Here is a tiny trained network, its code and every weight. The questions are about switching its units off for an input and a class, where a switched-off unit gives its printed mean instead of its output.

import numpy as np


def w(rows, s, z=0):
    codes = np.array(rows[::2]) - 128.0
    scale = np.full(codes.shape[1], s)
    scale[-1] = z or s
    return codes * scale


def f(y):
    return y / 2 * (1 + np.tanh(0.7978845608 * (y + 0.044715 * y**3)))


def log_softmax(a):
    a = a - a.max(-1, keepdims=True)
    return a - np.log(np.exp(a).sum(-1, keepdims=True))


def net(x, mask):
    res = np.array(x, float).reshape(1, 8) / 4 @ E
    y = f(res @ A[0][:, :-1].T + A[0][:, -1])
    res = res + np.where(mask, y, B[0][:, -1]) @ B[0][:, :-1]
    return log_softmax(res[-1] @ U[:, :-1].T + U[:, -1])


A, B = {}, {}
E = w([
[199,89,104,204,143],'x0',
[46,30,160,65,114],'x1',
[136,56,180,180,104],'x2',
[93,130,160,190,111],'x3',
[58,165,104,141,67],'x4',
[94,104,159,106,254],'x5',
[95,134,117,146,87],'x6',
[72,87,15,92,148],'x7',
],0.006)
A[0] = w([
[110,154,88,113,5,141],'N1',
[171,97,229,51,190,88],'N2',
[153,30,83,160,171,166],'N3',
[190,123,154,151,116,252],'N4',
[173,95,183,86,144,182],'N5',
[206,222,144,198,154,171],'N6',
[48,97,204,197,79,125],'N7',
[106,111,190,138,123,238],'N8',
[43,169,72,72,173,136],'N9',
[136,98,150,95,165,149],'N10',
],0.014,0.003)
B[0] = w([
[155,132,106,93,9,241],'N1',
[44,187,141,187,160,207],'N2',
[132,62,49,195,133,204],'N3',
[144,168,160,174,112,203],'N4',
[87,164,120,171,116,180],'N5',
[252,150,186,147,170,254],'N6',
[101,39,228,96,122,215],'N7',
[92,116,180,135,130,181],'N8',
[115,159,94,13,203,217],'N9',
[95,138,112,150,150,160],'N10',
],0.027,0.0087)
U = w([
[108,58,201,113,101,102],'0',
[170,100,111,218,92,181],'1',
[139,45,28,177,150,36],'2',
[164,148,90,94,11,216],'3',
[122,156,77,52,175,171],'4',
[253,175,171,174,150,183],'5',
[70,177,144,205,152,2],'6',
],0.0068,0.001)

Each question gives the input, the list of numbers given to net, and the class t.
The units are the neurons (one row each of A and B). Each row of codes is followed by its name. A weight is (code - 128) times the scale printed after its matrix; where a second scale follows, it is the last column's (A, B and U).
mask holds one flag per neuron, in row order. A switched-off neuron (its flag False) gives its mean, the last column of its row in B, instead of its output. The means were averaged over made-up inputs and are rounded, as every weight is.
A unit's drop is (log p(t) with every unit on - log p(t) with that unit switched off) / (log p(t) with every unit on - log p(t) with every unit switched off).
The circuit of an input: a set's keep is (log p(t) with only the set's units on - log p(t) with every unit switched off) / (log p(t) with every unit on - log p(t) with every unit switched off). Starting from all 10 units, units are removed one at a time, each time the one whose removal leaves the highest keep (on an exact tie, the one counted first), for as long as the keep stays at least 0.8.
units of the circuit, in order: the units of the circuit, biggest drop first
unit that matters most: the unit with the biggest drop
k most important neurons: the k neurons with the biggest drops, biggest first
drop when u is switched off: that unit's drop, to one decimal
input [7,7,-6,3,6,-6,1,-4], class 3: unit that matters most : N1
input [2,-2,5,-5,5,7,1,3], class 2: units of the circuit, in order : N3; N6
input [8,-2,8,-6,5,-4,0,2], class 1: units of the circuit, in order : N3; N9
input [-8,6,3,-8,-6,-6,3,2], class 3: 2 most important neurons : N1; N7
input [-7,2,-8,-6,2,-5,1,2], class 4: 2 most important neurons : N9; N4
input [4,-2,5,-8,-8,-8,-2,8], class 2: 2 most important neurons : N3; N6
input [8,5,-4,3,-8,-4,-8,-5], class 6: 2 most important neurons : N2; N5
input [4,0,2,-6,-8,3,-2,2], class 6: 2 most important neurons : N2; N5
input [-5,-5,3,7,0,2,4,5], class 0: 2 most important neurons : N7; N6
input [-2,-4,5,4,6,-3,3,2], class 3: 2 most important neurons : N1; N2
input [2,5,-7,-5,-4,-2,-4,1], class 4: 3 most important neurons : N9; N4; N8
input [-2,7,-7,-3,-6,5,4,-1], class 6: drop when N2 is switched off : 2.4
input [4,-4,-2,-7,-7,3,-3,7], class 2: drop when N3 is switched off : 0.6
input [-3,1,-4,-8,0,4,4,-6], class 6: drop when N2 is switched off : 0.4
input [8,4,7,8,-6,-8,3,-3], class 0: unit that matters most : N7
